Below is a small trained network, with its code and all its weights. Each question gives an input and a class and asks what happens when units are switched off, that is, made to give their printed mean instead of their output.

import numpy as np


def w(rows, s, z=0):
    codes = np.array(rows[::2]) - 128.0
    scale = np.full(codes.shape[1], s)
    scale[-1] = z or s
    return codes * scale


def norm(h):
    return h / np.sqrt((h * h).mean(-1, keepdims=True) + 1e-5)


def f(y):
    return np.maximum(y, 0)


def log_softmax(a):
    a = a - a.max(-1, keepdims=True)
    return a - np.log(np.exp(a).sum(-1, keepdims=True))


def net(x, mask):
    res = np.array(x, float).reshape(1, 3) / 4 @ E
    u = 0
    for l in range(2):
        y = f(norm(res) @ A[l][:, :-1].T + A[l][:, -1])
        res = res + np.where(mask[u : u + 8], y, B[l][:, -1]) @ B[l][:, :-1]
        u += 8
    return log_softmax(norm(res)[-1] @ U[:, :-1].T + U[:, -1])


A, B = {}, {}
E = w([
[129,126,128],'x0',
[219,204,1],'x1',
[59,50,37],'x2',
],0.00071)
A[0] = w([
[24,29,162,123],'L0N0',
[83,148,90,173],'L0N1',
[97,59,63,131],'L0N2',
[145,118,228,19],'L0N3',
[218,45,242,4],'L0N4',
[182,112,228,34],'L0N5',
[115,45,252,121],'L0N6',
[133,180,46,171],'L0N7',
],0.0031,0.0027)
B[0] = w([
[188,81,125,249],'L0N0',
[84,74,136,201],'L0N1',
[67,142,113,212],'L0N2',
[82,196,168,156],'L0N3',
[54,208,252,154],'L0N4',
[58,176,148,162],'L0N5',
[89,201,123,250],'L0N6',
[141,169,175,251],'L0N7',
],0.0047,0.0019)
A[1] = w([
[37,213,80,68],'L1N0',
[70,192,9,6],'L1N1',
[64,117,22,56],'L1N2',
[177,16,166,130],'L1N3',
[218,100,213,162],'L1N4',
[47,196,82,74],'L1N5',
[104,3,147,32],'L1N6',
[50,109,84,65],'L1N7',
],0.0041,0.002)
B[1] = w([
[98,139,253,250],'L1N0',
[72,167,211,182],'L1N1',
[146,201,184,206],'L1N2',
[60,93,79,179],'L1N3',
[165,164,59,195],'L1N4',
[65,195,192,227],'L1N5',
[69,94,78,206],'L1N6',
[175,163,185,203],'L1N7',
],0.0048,0.0018)
U = w([
[71,214,209,253],'0',
[198,23,21,3],'1',
[241,236,53,198],'2',
[199,33,52,3],'3',
[194,13,32,3],'4',
[18,2,31,253],'5',
[202,13,43,3],'6',
],0.0047,0.003)

Each question gives the input, the list of numbers given to net, and the class t.
The units are the neurons (one row each of A and B). Each row of codes is followed by its name. A weight is (code - 128) times the scale printed after its matrix; where a second scale follows, it is the last column's (A, B and U).
mask holds one flag per neuron, layer by layer. A switched-off neuron (its flag False) gives its mean, the last column of its row in B, instead of its output. The means were averaged over made-up inputs and are rounded, as every weight is.
A unit's drop is (log p(t) with every unit on - log p(t) with that unit switched off) / (log p(t) with every unit on - log p(t) with every unit switched off).
most important unit: the unit with the biggest drop
top k neurons: the k neurons with the biggest drops, biggest first
top k neurons in layer l: the k neurons of layer l with the biggest drops, biggest first
drop when u is switched off: that unit's drop, to one decimal
input [-6,-8,1], class 5: top 2 neurons in layer 0 -> (L0N7; L0N0)
input [4,-1,6], class 5: top 2 neurons in layer 0 -> (L0N0; L0N6)
input [-4,-7,1], class 5: most important unit -> L0N7
input [5,1,-2], class 2: top 3 neurons -> (L0N6; L0N2; L0N0)
input [-2,2,-2], class 2: top 3 neurons in layer 0 -> (L0N6; L0N2; L0N0)
input [7,1,-1], class 2: top 3 neurons in layer 0 -> (L0N6; L0N2; L0N0)
input [7,2,-1], class 2: top 2 neurons in layer 0 -> (L0N6; L0N2)
input [-7,2,-4], class 2: drop when L1N0 is switched off -> 0.1
input [-5,-8,3], class 5: drop when L0N0 is switched off -> 1.2
input [-4,-3,5], class 5: drop when L0N0 is switched off -> 1.3
